Each row has a name. Each question is about the rows just above it.

Q_967: [-15.6  -7.5 -27.4   0.1 -44.8  27.3 -29.3  40.0  36.8  17.7  -5.3  16.3
 -14.3 -18.3   5.8  13.1  11.2  15.1 -11.8  -2.5 -24.5  52.4  25.9  11.8
  16.1   9.1  -0.6  -4.2 -54.1 -18.7  -7.7   5.2  14.7 -24.9  19.3  38.6
   4.5   0.9  64.0   1.1   6.9  14.8  40.7  -3.1  20.0  14.4  -8.1  -5.1
  50.0  10.4 -21.2  10.6 -14.6   5.3  -0.1]
Q_251: [-15.6  -7.5 -27.4   0.1 -44.8  27.3 -29.3  40.0  36.8  17.7  -5.3  16.3
 -14.3 -18.3   5.8  13.1  11.2  15.1 -11.8  -2.5 -24.5  52.4  25.9  11.8
  16.1   9.1  -0.6  -4.2 -54.1 -18.7  -7.7   5.2  14.7 -24.9  19.3  38.6
   4.5   0.9  64.0   1.1   6.9  14.8  40.7  43.6   2.5 -27.0 -31.4   6.7
  66.0  15.7   1.8  17.0 -12.6  43.0 -32.4]
Q_786: [  6.6 -32.1 -27.4 -14.0 -28.4  13.5  -1.6  -2.6 -41.8   9.6 -43.4 -15.4
  21.3 -23.6   2.4   1.1 -27.4  48.7  -7.9  13.6 -25.8  27.0  28.3  19.8
 -36.2   1.1 -21.4  23.7   2.1  -4.5   4.2  -4.1  22.9  28.4  44.3  13.3
  21.9   3.7 -17.2   3.6   7.2  -4.5 -19.0  24.9   0.4 -39.1 -28.9 -16.9
  34.5  -6.0  -5.8   8.1   7.5  29.3   6.9]
Q_817: [-12.0 -18.3  17.0   6.4 -10.9 -19.0 -27.0   5.5   5.8  31.9 -12.1  34.8
 -26.4 -54.2  17.5  25.1  -4.2   8.4 -45.4   1.6  -6.1  29.8 -31.4   3.4
 -12.4  29.5 -74.1   1.1  -2.3  19.5  -2.1  33.9  41.7  10.8 -18.4   0.8
   0.4 -21.3  58.8  62.0  23.1 -20.4  19.9  -6.7  21.0 -16.6  -7.3 -10.3
  34.8   9.9 -26.8  10.2 -14.5  13.5  -0.4]
Q_799: [-19.9 -25.3 -10.9   1.3 -28.0  17.6 -28.8  36.9  25.3  24.6   2.1  23.7
 -21.3 -20.0  15.0  32.3   7.7  20.7 -26.4   5.5 -17.1  43.3  -0.4  -0.9
  31.6  12.6 -20.1   9.9 -51.9   2.2 -18.4   6.3  28.2 -14.3  18.8  -5.7
  12.5  -7.6  63.1  31.2  27.0 -24.9 -11.0  -8.1  27.1 -33.1 -20.7 -22.8
  50.3  -5.3  -0.7   6.3  -1.7  13.3   7.8]
Q_52: [-19.9 -25.3 -10.9   1.3 -28.0  17.6 -28.8  36.9  25.3  24.6   2.1  23.7
 -21.3 -20.0  15.0  32.3   7.7  20.7 -26.4   5.5 -17.1  43.3  -0.4  -0.9
  31.6  12.6 -20.1   9.9 -51.9   2.2 -18.4   6.3  28.2 -14.3  22.1  31.0
  23.9  -1.3  80.0  27.7  12.0   4.4  35.4  25.1  12.4 -11.5 -23.9   0.8
  71.0  15.4  -2.7  12.8 -14.4  32.5 -13.1]
Q_975: [-17.7 -31.1 -16.1   2.0 -31.3  13.9 -28.7  37.9  24.8  20.1 -16.4  27.9
 -19.6 -18.7  14.4  30.8   7.9  21.6 -25.3   8.4 -19.5  59.1   4.5   0.7
  11.6  11.4   2.8  10.3 -52.3   1.4 -16.5   5.9  25.1 -19.7  23.0  33.2
  24.5  -1.1  79.5  22.9  10.0   7.2  36.4  32.6   9.4 -30.9 -24.7   1.3
  68.5  15.6  -8.7  13.6 -10.4  36.1 -19.6]
[36.8 17.7 -5.3 16.3] with +1 step of 0.1 on every entry: | [36.9 17.8 -5.2 16.4]
Move every entry of [ 7.5 29.3] by +1 step of 0.1. | [ 7.6 29.4]

Q_995: [21.5 10.9 81.1 73.2 62.5  5.8 10.3 66.6 65.0 88.1]
Q_373: [ 26.2  14.1 -77.7 -74.4 -47.5  -7.1  17.3 -64.3 -67.1 -84.4]
Q_587: [ 31.2  16.8  52.3  26.6  31.4 -33.0 -27.4  64.6   6.2  83.7]
Q_601: [43.4 25.3 41.7 33.2 11.0 26.6 10.9 60.9 24.2 42.5]
[14.1] with -1 step of 0.1 on every entry: | [14.0]
Shift each entry of [16.8 52.3 26.6 31.4] by +1 times 0.1: | [16.9 52.4 26.7 31.5]
Shift each entry of [26.6] by +1 times 0.1: | [26.7]
Move every entry of [21.5 10.9 81.1] by -1 step of 0.1. | [21.4 10.8 81.0]
Shift each entry of [31.2 16.8 52.3] by +1 times 0.1: | [31.3 16.9 52.4]
[ 5.8 10.3 66.6 65.0] with +1 step of 0.1 on every entry: | [ 5.9 10.4 66.7 65.1]
Move every entry of [62.5] by -1 step of 0.1. | [62.4]

Q_756: [-10.4 -10.3  -7.6  23.8  39.1 -65.4 -65.3 -11.3 -85.0]
Q_846: [-18.3 -27.3 -16.6 -12.5  11.0 -58.1  20.9   7.5  12.7]
Q_527: [-10.4 -10.3  -7.6  23.8  15.3 -13.5 -16.9   0.4 -11.0]
[-10.3] with -1 step of 0.1 on every entry: | [-10.4]
Shift each entry of [-10.3] by +1 times 0.1: | [-10.2]
Shift each entry of [20.9] by +1 times 0.1: | [21.0]
Move every entry of [ 11.0 -58.1] by +1 step of 0.1. | [ 11.1 -58.0]

Q_825: [-63.6  62.0  -9.4  67.9  73.3 -60.1 -29.5  72.5  72.7  49.5 -15.3 -10.0
  56.5  59.4  70.7 -81.4  72.0  68.7  39.2   1.6  17.3  66.5  69.6  23.6
  56.9 -78.0 -11.8  41.8 -17.4  34.4 -21.0  28.5  48.7 -20.1 -27.3  60.5
  49.2]
Q_276: [ 44.7  -6.5  21.4 -56.0 -45.9  22.3  11.4 -51.6 -63.3 -57.9  19.3  57.6
  -6.9 -51.9 -37.2  19.7 -67.3 -55.8  18.6  17.3 -20.9 -59.4 -52.7 -11.0
 -19.9  30.5  45.2 -34.5  47.8 -44.9  19.2 -35.7   2.7  18.8  37.2 -50.9
 -55.4]
Q_440: [ 29.4  41.8 -44.7  25.0  18.1  46.8 -88.1  41.4  26.3  41.3 -55.1   7.6
  11.2   3.7  47.2   8.6  30.6  22.3  24.6 -50.0  85.1  11.3  12.6  94.6
  -8.1  15.8 -43.9  61.2   6.4  56.1 -38.2  76.6 -35.6 -38.0 -32.5   2.5
  54.1]
Shift each entry of [62.0 -9.4 67.9] by -1 times 0.1: | [61.9 -9.5 67.8]
[-11.8  41.8 -17.4] with -1 step of 0.1 on every entry: | [-11.9  41.7 -17.5]
Shift each entry of [-34.5  47.8 -44.9] by +1 times 0.1: | [-34.4  47.9 -44.8]
Move every entry of [-37.2  19.7] by +1 step of 0.1. | [-37.1  19.8]
[44.7 -6.5 21.4] with +1 step of 0.1 on every entry: | [44.8 -6.4 21.5]
Move every entry of [-9.4 67.9] by +1 step of 0.1. | [-9.3 68.0]
[18.8 37.2] with +1 step of 0.1 on every entry: | [18.9 37.3]

Q_831: [-25.0  88.6  19.8 -67.9 -85.2  25.2  73.7 -40.8  37.8  15.0 -74.7  -7.9
  -2.1 -88.9 -59.8 -58.6 -89.7  39.0 -77.0 -60.1 -39.3  25.8 -89.6]
Q_36: [-30.8 -91.8 -58.6   2.6  64.6  34.4 -13.8  34.4 -80.7  -8.2 -70.3  71.6
 -20.3 -91.7  81.0 -52.3  57.3 -77.4 -16.7  66.0 -29.4 -20.0  85.1]
Q_659: [-19.6 -22.3 -55.6   0.7  -1.7   6.5  29.3 -12.9 -47.9  53.5  47.3 -46.9
 -74.0  40.5 -35.5  -3.3 -17.0 -55.8 -38.3   2.9  -3.0  97.9 -31.6]
Q_330: [  3.2  -4.6 -78.8  95.6 -44.4 -87.2 -83.0 -17.6  69.5  94.9  85.7  96.9
 -30.6 -89.4 -87.8 -31.8 -25.4 -19.1 -60.3  18.0  92.1 -64.0 -18.3]
Q_304: [-82.6  43.3 -18.7  96.4 -33.7  50.6  70.6 -78.7  65.7  25.7  79.6   1.7
 -26.3 -10.1 -26.6  42.6  15.4 -57.7 -24.2  89.8 -31.0  24.5  61.9]
Q_369: [-24.1  69.5 -65.8  19.0 -82.4 -92.7  19.2  52.8  75.5  53.2  55.9 -15.6
 -30.0  87.0 -31.6  89.0  94.3 -59.3 -57.5 -41.9 -74.0 -65.7 -76.9]
Q_235: [-42.8  14.3 -90.6  -2.1 -31.2  -5.7 -15.2 -76.6 -95.1 -90.3  44.3  68.1
  91.9   8.9  69.2 -95.1  68.9   8.1 -12.6  39.5 -48.8 -15.0  23.0]
Q_953: [ 95.9  30.6  81.0  42.6 -78.0  55.3 -22.8  65.4  11.0  -9.3 -55.6 -60.8
 -46.4  14.8  28.8 -42.3 -72.9  13.2 -22.9  93.0  27.6  37.2  81.9]
Q_149: [ 39.3  -7.7  73.7 -17.6 -65.5 -21.3 -60.8  -7.4 -78.0 -96.9  -4.2  97.7
 -48.5  71.1  56.1  86.8  16.7 -38.4 -45.6   2.4  75.2  50.6 -25.9]
Q_167: [  9.5   3.1 -34.8 -20.4   2.9 -66.4 -73.2  86.3 -85.4   6.1 -96.9 -32.4
 -10.9 -15.5  30.5 -74.0  18.3 -59.2  64.7 -57.3 -73.4 -91.6  57.6]
Q_748: [-75.5 -67.3  69.3  54.1  57.2  -3.8  96.8  54.2  72.5  29.3  35.9  -4.1
 -52.8  67.0 -75.4 -24.5 -18.3 -15.8 -36.1   5.9  30.5  84.6 -87.2]
Q_79: [-14.4  27.1  57.3 -42.7 -30.0 -88.3  87.9 -76.1 -48.1 -58.1 -92.8  26.5
 -93.6 -94.3 -65.1  97.1 -54.1  -2.2  34.1  92.2 -37.3  81.4 -44.5]
Shift each entry of [15.4] by +1 times 0.1: | [15.5]
Shift each entry of [96.8] by +1 times 0.1: | [96.9]
[64.6] with +1 step of 0.1 on every entry: | [64.7]
[-20.0] with +1 step of 0.1 on every entry: | [-19.9]
[-20.0] with -1 step of 0.1 on every entry: | [-20.1]
[ -9.3 -55.6 -60.8] with -1 step of 0.1 on every entry: | [ -9.4 -55.7 -60.9]

Q_609: [-48.5  52.3 -68.7 -91.4  -7.4 -84.3  75.3 -41.5 -24.7 -87.5]
Q_281: [ 72.9  73.5  75.6   7.1  -4.0 -34.6  17.6 -78.4 -63.9  10.2]
Q_118: [ 14.0 -19.8 -76.2  27.4  49.5   8.0 -73.8  53.3  35.1 -42.3]
Q_460: [-73.3  73.5  75.6   7.1  -4.0 -34.6  17.6 -78.4 -63.9  10.2]
Q_492: [ 62.0  24.9 -68.3 -95.1  65.5 -23.8  54.5  31.8  31.8 -52.2]
Q_266: [ 37.2  13.0 -18.9  15.7  63.4  39.3 -81.3  73.0  60.8  36.2]
Q_76: [-48.5  52.3 -68.7 -91.4  -7.4 -84.3 -42.8 -41.5 -24.7 -87.5]
Q_605: [ 36.5  71.4 -35.9  83.2  63.6  44.5 -75.8  63.8  75.2  10.4]
Q_661: [-62.2  62.9  72.8 -16.5 -66.6 -62.2 -11.0 -65.0 -51.1  70.3]
Q_891: [ 40.7  70.1 -21.1 -17.9 -29.3 -29.3  91.5  27.8 -19.0 -29.2]
Shift each entry of [-75.8  63.8] by +1 times 0.1: | [-75.7  63.9]
Shift each entry of [36.5 71.4] by -1 times 0.1: | [36.4 71.3]
Move every entry of [-73.3] by +1 step of 0.1. | [-73.2]
[ 17.6 -78.4] with -1 step of 0.1 on every entry: | [ 17.5 -78.5]

Q_755: [ -1.2   3.3 -37.9  -8.0 -23.7  21.6]
Q_619: [-51.6   2.2 -96.7  38.9  51.8  51.7]
Q_506: [ 42.6  -1.3  68.0 -27.4 -51.3 -58.5]
Q_446: [  2.2  -1.7  23.4  49.0  40.1 -89.5]
Q_821: [ -1.2   3.3 -37.9  -8.0   2.2  21.6]
Q_282: [13.3  3.0 45.4 64.9 51.9 20.0]
Shift each entry of [68.0] by -1 times 0.1: | [67.9]
[-51.6   2.2 -96.7] with -1 step of 0.1 on every entry: | [-51.7   2.1 -96.8]
Move every entry of [49.0] by +1 step of 0.1. | [49.1]
Shift each entry of [-37.9  -8.0] by -1 times 0.1: | [-38.0  -8.1]
Shift each entry of [  2.2 -96.7] by +1 times 0.1: | [  2.3 -96.6]

